Here is a tiny trained network, its code and every weight. The questions are about switching its units off for an input and a class, where a switched-off unit gives its printed mean instead of its output.

import numpy as np


def w(rows, s, z=0):
    codes = np.array(rows[::2]) - 128.0
    scale = np.full(codes.shape[1], s)
    scale[-1] = z or s
    return codes * scale


def norm(h):
    return h / np.sqrt((h * h).mean(-1, keepdims=True) + 1e-5)


def f(y):
    return y / 2 * (1 + np.tanh(0.7978845608 * (y + 0.044715 * y**3)))


def log_softmax(a):
    a = a - a.max(-1, keepdims=True)
    return a - np.log(np.exp(a).sum(-1, keepdims=True))


def net(x, mask):
    res = np.array(x, float).reshape(1, 5) / 4 @ E
    u = 0
    for l in range(3):
        y = f(norm(res) @ A[l][:, :-1].T + A[l][:, -1])
        res = res + np.where(mask[u : u + 3], y, B[l][:, -1]) @ B[l][:, :-1]
        u += 3
    return log_softmax(norm(res)[-1] @ U[:, :-1].T + U[:, -1])


A, B = {}, {}
E = w([
[85,105,115,124,150,142,82,139,129,131,117,123],'x0',
[97,165,126,148,137,62,242,189,167,244,96,65],'x1',
[155,124,185,156,116,104,115,126,235,183,134,232],'x2',
[248,52,156,89,102,160,157,60,76,79,186,122],'x3',
[106,82,197,109,153,165,66,99,74,82,53,103],'x4',
],0.012)
A[0] = w([
[107,152,145,120,108,125,162,147,158,159,126,145,3],'0.n0',
[127,111,149,105,125,180,98,113,75,71,112,67,29],'0.n1',
[5,152,111,123,144,107,121,162,138,167,62,96,49],'0.n2',
],0.012,0.0083)
B[0] = w([
[178,117,108,104,170,163,59,143,22,108,156,95,148],'0.n0',
[186,80,85,114,140,126,160,140,87,100,37,130,239],'0.n1',
[87,200,184,176,175,65,9,175,101,211,95,68,255],'0.n2',
],0.011,0.0076)
A[1] = w([
[96,115,182,142,110,154,77,78,205,120,110,255,2],'1.n0',
[117,97,180,83,129,167,101,83,34,62,117,62,46],'1.n1',
[107,148,137,93,129,182,113,156,78,53,174,121,73],'1.n2',
],0.0081,0.0054)
B[1] = w([
[154,227,238,29,143,221,115,222,148,106,169,154,199],'1.n0',
[178,43,75,204,240,160,118,130,101,90,40,109,254],'1.n1',
[87,170,47,93,141,127,52,2,128,145,41,69,154],'1.n2',
],0.0083,0.0057)
A[2] = w([
[3,154,124,190,144,121,126,153,162,134,98,119,3],'2.n0',
[117,138,80,123,125,151,70,90,118,111,138,134,24],'2.n1',
[132,125,137,144,108,123,76,112,159,120,120,186,19],'2.n2',
],0.013,0.0045)
B[2] = w([
[72,124,121,154,255,52,51,181,94,150,107,76,255],'2.n0',
[49,198,82,174,20,84,164,46,121,77,208,101,156],'2.n1',
[116,138,202,130,209,92,69,196,89,100,76,251,156],'2.n2',
],0.0091,0.0069)
U = w([
[157,129,133,126,85,96,251,141,180,214,175,85,45],'0',
[43,171,143,159,174,107,66,184,143,190,112,87,254],'1',
[94,149,88,128,87,144,107,80,122,51,197,120,23],'2',
[151,155,210,92,139,175,86,160,189,93,161,216,83],'3',
[154,56,112,123,152,166,106,84,63,32,79,100,160],'4',
],0.017,0.0045)

Each question gives the input, the list of numbers given to net, and the class t.
The units are the neurons (one row each of A and B). Each row of codes is followed by its name. A weight is (code - 128) times the scale printed after its matrix; where a second scale follows, it is the last column's (A, B and U).
mask holds one flag per neuron, layer by layer. A switched-off neuron (its flag False) gives its mean, the last column of its row in B, instead of its output. The means were averaged over made-up inputs and are rounded, as every weight is.
A unit's drop is (log p(t) with every unit on - log p(t) with that unit switched off) / (log p(t) with every unit on - log p(t) with every unit switched off).
The circuit of an input: a set's keep is (log p(t) with only the set's units on - log p(t) with every unit switched off) / (log p(t) with every unit on - log p(t) with every unit switched off). Starting from all 9 units, units are removed one at a time, each time the one whose removal leaves the highest keep (on an exact tie, the one counted first), for as long as the keep stays at least 0.8.
units of the circuit, in order: the units of the circuit, biggest drop first
top k neurons: the k neurons with the biggest drops, biggest first
top k neurons in layer l: the k neurons of layer l with the biggest drops, biggest first
drop of u: that unit's drop, to one decimal
input [2,-8,-1,-5,-7], class 2: top 2 neurons => (0.n2 2.n1)
input [1,4,-4,2,-3], class 0: top 2 neurons => (0.n2 2.n0)
input [-8,-5,-8,-7,1], class 4: units of the circuit, in order => (0.n1)
input [1,-5,1,3,-3], class 2: units of the circuit, in order => (2.n1 0.n1)
input [-1,-1,6,-3,7], class 3: units of the circuit, in order => (1.n0 0.n2)
input [6,-7,1,-1,-6], class 3: top 2 neurons in layer 0 => (0.n0 0.n1)
input [-5,5,5,0,0], class 0: top 2 neurons => (0.n2 2.n0)
input [-2,-1,0,-1,-1], class 3: top 2 neurons in layer 0 => (0.n2 0.n0)
input [-8,6,-6,-1,-6], class 0: units of the circuit, in order => (0.n2 2.n0)
input [-3,1,7,2,-5], class 3: top 2 neurons => (0.n1 2.n2)
input [-1,0,-3,1,-3], class 2: top 3 neurons => (0.n2 0.n1 1.n2)
input [-3,8,6,0,-3], class 0: top 2 neurons in layer 2 => (2.n0 2.n2)
input [-5,5,4,3,8], class 0: top 2 neurons => (0.n2 0.n1)
input [7,-8,-5,1,-8], class 2: units of the circuit, in order => (2.n1)
input [1,-1,-3,8,-7], class 2: top 2 neurons => (0.n1 1.n1)
input [-7,-5,-5,-5,-7], class 2: drop of 0.n2 => 1.0
input [-3,2,5,0,-3], class 0: drop of 0.n2 => 0.4
input [4,-8,-5,-2,-6], class 2: drop of 2.n1 => 1.2
input [6,5,-5,5,-1], class 4: drop of 0.n2 => 0.1
input [-3,-8,3,-3,0], class 3: top neuron => (1.n0)
